Here is a tiny trained network, its code and every weight. The questions are about switching its units off for an input and a class, where a switched-off unit gives its printed mean instead of its output.

import numpy as np


def w(rows, s, z=0):
    codes = np.array(rows[::2]) - 128.0
    scale = np.full(codes.shape[1], s)
    scale[-1] = z or s
    return codes * scale


def f(y):
    return np.maximum(y, 0)


def log_softmax(a):
    a = a - a.max(-1, keepdims=True)
    return a - np.log(np.exp(a).sum(-1, keepdims=True))


def net(x, mask):
    res = np.array(x, float).reshape(1, 7) / 4 @ E
    y = f(res @ A[0][:, :-1].T + A[0][:, -1])
    res = res + np.where(mask, y, B[0][:, -1]) @ B[0][:, :-1]
    return log_softmax(res[-1] @ U[:, :-1].T + U[:, -1])


A, B = {}, {}
E = w([
[123,126,127,129,123,133,129,130],'x0',
[9,43,108,149,214,132,51,1],'x1',
[19,196,174,34,173,35,243,126],'x2',
[113,167,42,74,19,3,28,120],'x3',
[128,127,123,134,125,126,132,126],'x4',
[127,132,130,131,128,129,127,128],'x5',
[180,212,26,29,188,220,136,32],'x6',
],0.0072)
A[0] = w([
[130,92,177,165,182,203,215,126,53],'neuron 0',
[57,168,143,77,158,79,197,131,95],'neuron 1',
[73,180,152,76,160,76,199,123,65],'neuron 2',
[202,100,88,202,113,172,46,139,79],'neuron 3',
[220,95,109,174,114,190,31,109,102],'neuron 4',
[120,112,191,142,154,167,169,151,63],'neuron 5',
[91,77,220,208,86,74,131,184,14],'neuron 6',
[34,169,156,74,155,53,210,134,89],'neuron 7',
[143,93,197,163,194,219,210,135,78],'neuron 8',
[225,200,153,137,81,124,165,194,79],'neuron 9',
[152,160,118,110,138,149,138,100,46],'neuron 10',
[198,74,92,201,111,165,44,156,60],'neuron 11',
[125,153,87,79,50,49,55,118,45],'neuron 12',
[97,171,129,112,159,106,168,116,91],'neuron 13',
[123,93,165,171,198,207,203,144,43],'neuron 14',
[216,168,125,116,89,133,179,180,74],'neuron 15',
[87,47,226,219,76,41,142,214,63],'neuron 16',
[117,133,138,125,121,138,118,134,90],'neuron 17',
[115,126,124,128,120,138,128,128,78],'neuron 18',
[12,40,114,150,191,145,37,1,19],'neuron 19',
[203,167,141,109,80,132,164,179,55],'neuron 20',
[190,216,78,48,162,203,150,50,36],'neuron 21',
[90,146,66,91,57,35,41,134,56],'neuron 22',
[168,164,70,76,160,167,160,87,3],'neuron 23',
[201,162,142,113,76,138,169,181,89],'neuron 24',
],0.0082,0.0041)
B[0] = w([
[195,204,131,167,96,65,79,91,199],'neuron 0',
[152,70,182,118,59,191,154,115,202],'neuron 1',
[149,69,193,104,80,184,154,110,199],'neuron 2',
[151,78,202,83,65,191,180,110,208],'neuron 3',
[140,74,206,77,78,192,172,116,218],'neuron 4',
[149,179,123,145,115,91,97,99,168],'neuron 5',
[106,140,40,44,182,185,86,116,197],'neuron 6',
[171,63,213,94,55,222,171,119,219],'neuron 7',
[187,203,123,166,85,46,80,75,215],'neuron 8',
[66,90,126,181,182,65,182,177,202],'neuron 9',
[107,139,92,102,140,140,110,126,146],'neuron 10',
[147,77,186,98,67,192,159,111,208],'neuron 11',
[185,202,138,174,97,81,91,81,203],'neuron 12',
[135,106,157,111,94,172,132,139,167],'neuron 13',
[183,196,130,165,89,64,87,96,199],'neuron 14',
[64,99,134,192,173,72,166,164,189],'neuron 15',
[87,122,10,40,194,218,47,114,228],'neuron 16',
[128,127,133,120,132,126,125,134,128],'neuron 17',
[128,125,124,124,127,124,136,123,128],'neuron 18',
[37,98,143,233,212,16,237,255,251],'neuron 19',
[78,114,136,191,174,85,169,161,182],'neuron 20',
[87,130,30,50,182,190,60,143,214],'neuron 21',
[215,230,140,189,102,47,79,62,214],'neuron 22',
[109,113,60,88,173,173,71,136,174],'neuron 23',
[74,113,138,165,181,75,176,154,187],'neuron 24',
],0.0074,0.012)
U = w([
[164,66,215,94,51,207,190,111,249],'0',
[31,105,126,185,198,37,217,185,154],'1',
[228,233,122,156,87,50,60,75,98],'2',
[84,128,2,49,189,205,51,122,3],'3',
],0.0093,0.00067)

Each question gives the input, the list of numbers given to net, and the class t.
The units are the neurons (one row each of A and B). Each row of codes is followed by its name. A weight is (code - 128) times the scale printed after its matrix; where a second scale follows, it is the last column's (A, B and U).
mask holds one flag per neuron, in row order. A switched-off neuron (its flag False) gives its mean, the last column of its row in B, instead of its output. The means were averaged over made-up inputs and are rounded, as every weight is.
A unit's drop is (log p(t) with every unit on - log p(t) with that unit switched off) / (log p(t) with every unit on - log p(t) with every unit switched off).
The circuit of an input: a set's keep is (log p(t) with only the set's units on - log p(t) with every unit switched off) / (log p(t) with every unit on - log p(t) with every unit switched off). Starting from the 12 units with the biggest drops (on a tie, the unit counted first), units are removed one at a time, each time the one whose removal leaves the highest keep (on an exact tie, the one counted first), for as long as the keep stays at least 0.8.
circuit, biggest first: the units of the circuit, biggest drop first
unit that matters most: the unit with the biggest drop
k most important neurons: the k neurons with the biggest drops, biggest first
drop when u is switched off: that unit's drop, to one decimal
input [4,2,-6,-4,-2,2,-8], class 3: circuit, biggest first => [neuron 16]
input [1,0,6,-7,3,8,0], class 2: 2 most important neurons => [neuron 8; neuron 0]
input [-7,-4,2,2,5,-1,5], class 3: 3 most important neurons => [neuron 19; neuron 21; neuron 23]
input [-1,5,7,-8,-8,7,-1], class 2: circuit, biggest first => [neuron 8; neuron 0]
input [-5,8,-8,6,7,2,0], class 0: 2 most important neurons => [neuron 4; neuron 3]
input [0,-8,4,-8,-6,8,7], class 1: 4 most important neurons => [neuron 9; neuron 15; neuron 24; neuron 20]
input [-8,8,-6,7,7,-1,-7], class 1: 2 most important neurons => [neuron 19; neuron 8]
input [-7,-8,3,-8,-1,1,7], class 1: 2 most important neurons => [neuron 9; neuron 15]
input [-1,-3,-1,-4,5,8,2], class 2: 2 most important neurons => [neuron 19; neuron 8]
input [-7,-7,1,1,-2,-2,-8], class 3: 3 most important neurons => [neuron 16; neuron 6; neuron 19]
input [2,-6,7,4,5,8,8], class 3: 2 most important neurons => [neuron 21; neuron 23]
input [4,1,5,-5,2,-4,-1], class 0: 3 most important neurons => [neuron 7; neuron 22; neuron 1]
input [5,4,4,-1,4,4,-2], class 0: drop when neuron 9 is switched off => 0.6
input [0,3,8,-3,8,4,8], class 0: drop when neuron 6 is switched off => 0.5
input [-1,8,-1,-3,6,-5,8], class 1: unit that matters most => neuron 19
input [7,5,-3,-7,7,4,-4], class 2: drop when neuron 8 is switched off => 0.2
